Below are the code and all the weights of a small trained network. Each question names an input and a target symbol and asks about switching units off, where a switched-off unit gives its printed mean instead of its output.

import numpy as np


def w(rows, s, z=0):
    codes = np.array(rows[::2]) - 128.0
    scale = np.full(codes.shape[1], s)
    scale[-1] = z or s
    return codes * scale


def norm(h):
    return h / np.sqrt((h * h).mean(-1, keepdims=True) + 1e-5)


def f(y):
    return y / 2 * (1 + np.tanh(0.7978845608 * (y + 0.044715 * y**3)))


def softmax(a):
    e = np.exp(a - a.max(-1, keepdims=True))
    return e / e.sum(-1, keepdims=True)


def log_softmax(a):
    a = a - a.max(-1, keepdims=True)
    return a - np.log(np.exp(a).sum(-1, keepdims=True))


def net(x, mask):
    ids = ['Σαβγελμπτφω'.index(c) for c in x.split()]
    T = len(ids)
    res = E[ids] + P[:T]
    u = 0
    for l in range(2):
        q, k, v = (norm(res) @ M[l].T for M in (Q, K, V))
        z = softmax(np.where(np.tri(T) > 0, q @ k.T / 2**0.5, -1e9)) @ v
        res = res + np.where(mask[u], z, O[l][:, -1]) @ O[l][:, :-1]
        u += 1
        y = f(norm(res) @ A[l][:, :-1].T + A[l][:, -1])
        res = res + np.where(mask[u : u + 8], y, B[l][:, -1]) @ B[l][:, :-1]
        u += 8
    return log_softmax(norm(res)[-1] @ U[:, :-1].T + U[:, -1])


Q, K, V, O, A, B = {}, {}, {}, {}, {}, {}
E = w([
[100,72,9,62,135,150,167,76,75],'Σ',
[7,148,165,128,178,166,64,149,191],'α',
[44,198,224,114,115,185,91,53,165],'β',
[44,121,109,105,95,117,131,250,216],'γ',
[49,126,34,109,86,128,55,104,185],'ε',
[192,86,173,98,199,49,167,87,211],'λ',
[119,159,73,138,110,174,59,254,66],'μ',
[167,153,75,112,114,182,66,73,23],'π',
[237,142,108,92,16,63,132,119,193],'τ',
[240,186,238,154,149,111,99,207,120],'φ',
[157,81,88,102,210,142,162,240,43],'ω',
],0.017)
P = w([
[181,70,103,162,143,246,133,131,178],'0',
[164,163,99,106,153,204,158,139,177],'1',
[180,146,85,119,165,242,131,135,213],'2',
[123,85,159,28,140,106,73,152,116],'3',
[128,8,150,210,88,167,109,130,119],'4',
[106,105,124,124,144,32,52,115,90],'5',
[118,231,75,126,172,121,206,134,139],'6',
[158,180,88,74,182,194,126,145,198],'7',
[103,109,159,40,143,46,73,140,81],'8',
[113,6,165,162,96,94,70,124,88],'9',
[77,119,131,134,138,2,81,120,63],'10',
[130,239,74,103,188,141,181,135,166],'11',
[109,201,103,101,171,81,151,133,126],'12',
[107,68,177,64,127,77,62,142,92],'13',
],0.014)
Q[0] = w([
[140,116,110,243,112,191,195,118,157],'L0H0',
[132,2,191,88,79,164,76,134,116],'L0H0',
],0.026)
K[0] = w([
[154,32,132,251,102,206,130,113,161],'L0H0',
[181,237,68,49,189,215,160,143,206],'L0H0',
],0.021)
V[0] = w([
[68,236,227,75,37,147,142,200,177],'L0H0',
[35,98,121,112,159,154,151,255,76],'L0H0',
],0.0085)
O[0] = w([
[158,248,58,153,170,220,226,127,201,2],'L0H0',
[120,90,226,73,55,221,223,186,111,242],'L0H0',
],0.011,0.00035)
A[0] = w([
[50,123,178,168,198,156,125,128,139,99],'L0N0',
[141,122,72,87,128,139,106,202,139,232],'L0N1',
[117,124,154,97,85,180,173,153,139,103],'L0N2',
[83,154,103,132,49,150,72,121,135,2],'L0N3',
[89,152,129,111,140,201,121,5,75,46],'L0N4',
[69,62,47,86,102,150,146,91,153,153],'L0N5',
[229,131,130,140,80,94,124,163,161,168],'L0N6',
[114,131,138,113,136,73,69,125,119,100],'L0N7',
],0.016,0.0042)
B[0] = w([
[140,193,135,27,145,114,204,174,189,141],'L0N0',
[93,80,122,214,75,49,164,118,48,245],'L0N1',
[126,91,145,234,153,109,64,116,169,227],'L0N2',
[94,106,155,78,134,28,88,82,128,149],'L0N3',
[181,85,154,254,101,89,171,78,108,153],'L0N4',
[97,237,141,125,73,136,234,154,136,168],'L0N5',
[151,191,153,61,148,75,196,166,112,215],'L0N6',
[177,108,120,133,140,218,104,132,221,206],'L0N7',
],0.013,0.011)
Q[1] = w([
[106,100,254,126,106,110,162,122,97],'L1H0',
[126,40,185,68,29,199,129,152,133],'L1H0',
],0.018)
K[1] = w([
[5,143,125,144,171,153,91,129,102],'L1H0',
[84,31,63,145,162,203,140,80,45],'L1H0',
],0.015)
V[1] = w([
[129,164,191,83,170,77,157,134,219],'L1H0',
[254,121,136,133,131,129,146,138,83],'L1H0',
],0.0074)
O[1] = w([
[98,11,130,210,72,142,172,114,127,154],'L1H0',
[39,156,198,163,208,118,153,94,61,255],'L1H0',
],0.013,0.003)
A[1] = w([
[88,92,186,47,83,137,116,134,99,42],'L1N0',
[146,165,112,138,100,198,219,112,80,252],'L1N1',
[137,8,129,114,116,75,121,72,88,155],'L1N2',
[85,182,152,134,52,144,124,66,147,55],'L1N3',
[166,186,146,105,113,150,134,21,182,57],'L1N4',
[116,121,96,44,148,123,81,126,109,190],'L1N5',
[177,174,124,154,73,114,135,127,80,186],'L1N6',
[181,92,121,124,171,109,169,172,64,2],'L1N7',
],0.016,0.0064)
B[1] = w([
[114,108,67,187,87,190,146,19,154,174],'L1N0',
[130,35,109,53,147,165,66,150,147,224],'L1N1',
[159,178,126,33,135,105,128,125,146,254],'L1N2',
[157,184,143,170,250,75,172,107,84,159],'L1N3',
[18,147,127,68,46,104,117,108,55,159],'L1N4',
[174,102,73,196,123,128,114,154,76,157],'L1N5',
[121,224,135,122,136,139,139,125,116,253],'L1N6',
[116,128,165,220,122,132,198,84,109,166],'L1N7',
],0.015,0.0083)
U = w([
[207,157,90,141,114,230,82,42,71,120],'Σ',
[102,34,117,193,30,57,192,165,195,3],'α',
[83,135,44,79,164,254,208,109,63,192],'β',
[89,162,106,128,134,244,103,163,213,226],'γ',
[161,192,111,69,53,103,218,137,120,168],'ε',
[126,15,192,70,184,53,110,95,186,79],'λ',
[139,187,248,183,201,162,131,195,83,112],'μ',
[81,141,102,118,115,137,26,218,13,252],'π',
[110,189,63,215,172,97,176,54,156,104],'τ',
[129,20,170,123,179,70,247,131,2,51],'φ',
[68,110,234,115,72,166,160,25,97,131],'ω',
],0.011,0.0047)

Each question gives the input, a string of symbols that net reads in full, and the target symbol t.
The units are the heads (2 rows each of Q, K, V and O) and the neurons (one row each of A and B). Each row of codes is followed by its name. A weight is (code - 128) times the scale printed after its matrix; where a second scale follows, it is the last column's (O, A, B and U).
mask holds one flag per unit, layer by layer, with each layer's heads first. A switched-off unit (its flag False) gives its mean, the last column of its rows in O or B, instead of its output. The means were averaged over made-up inputs and are rounded, as every weight is.
A unit's drop is (log p(t) with every unit on - log p(t) with that unit switched off) / (log p(t) with every unit on - log p(t) with every unit switched off).
The circuit of an input: a set's keep is (log p(t) with only the set's units on - log p(t) with every unit switched off) / (log p(t) with every unit on - log p(t) with every unit switched off). Starting from the 12 units with the biggest drops (on a tie, the unit counted first), units are removed one at a time, each time the one whose removal leaves the highest keep (on an exact tie, the one counted first), for as long as the keep stays at least 0.8.
circuit, biggest first: the units of the circuit, biggest drop first
top k neurons: the k neurons with the biggest drops, biggest first
top k neurons in layer l: the k neurons of layer l with the biggest drops, biggest first
input τ β μ α, target β: circuit, biggest first -> L0H0; L0N2
input ε τ Σ ω ω, target Σ: top 2 neurons -> L1N0; L0N2
input π μ π τ π, target π: circuit, biggest first -> L0H0
input ε ω ε ε τ τ τ β Σ μ φ π β, target φ: top 2 neurons -> L0N1; L1N3
input ω ω μ λ, target ω: circuit, biggest first -> L0H0; L1N0
input ω ω μ τ λ, target μ: circuit, biggest first -> L0H0; L1H0; L0N1
input φ Σ ε ω γ τ τ ω μ λ α μ τ ω, target μ: circuit, biggest first -> L0N2; L0H0
input τ ε Σ μ τ ω μ α μ φ π, target μ: circuit, biggest first -> L0H0; L0N2
input φ γ μ τ ω τ ε τ π τ τ, target π: top 4 neurons -> L0N7; L0N1; L1N5; L0N5
input φ τ Σ, target φ: top 2 neurons -> L0N4; L0N1
input τ τ ε τ τ τ π λ γ α, target γ: top 2 neurons -> L0N7; L0N1
input ε γ τ μ τ β μ τ μ, target μ: top 2 neurons -> L0N2; L1N1
input π τ τ λ π α τ τ ω Σ Σ Σ, target Σ: circuit, biggest first -> L0H0; L1N0; L1H0; L1N5
input β λ β τ Σ μ, target τ: top neuron in layer 1 -> L1N1
input γ μ ε β, target μ: top 4 neurons -> L0N2; L1N3; L1N0; L0N7
input ε ε ω μ Σ μ α μ γ, target α: top 2 neurons -> L0N2; L0N1
input π τ ω τ Σ, target β: circuit, biggest first -> L0N5; L1N1
input μ ω ω γ ω λ α τ μ μ μ ω, target μ: top 4 neurons -> L0N2; L0N0; L0N6; L1N0
input ε γ ω ω τ μ τ τ φ α, target τ: top 2 neurons -> L1N1; L1N2
input τ φ π ε λ τ τ μ τ τ, target μ: top neuron -> L0N2
input π τ λ τ β ω α, target β: circuit, biggest first -> L0N2; L1N1
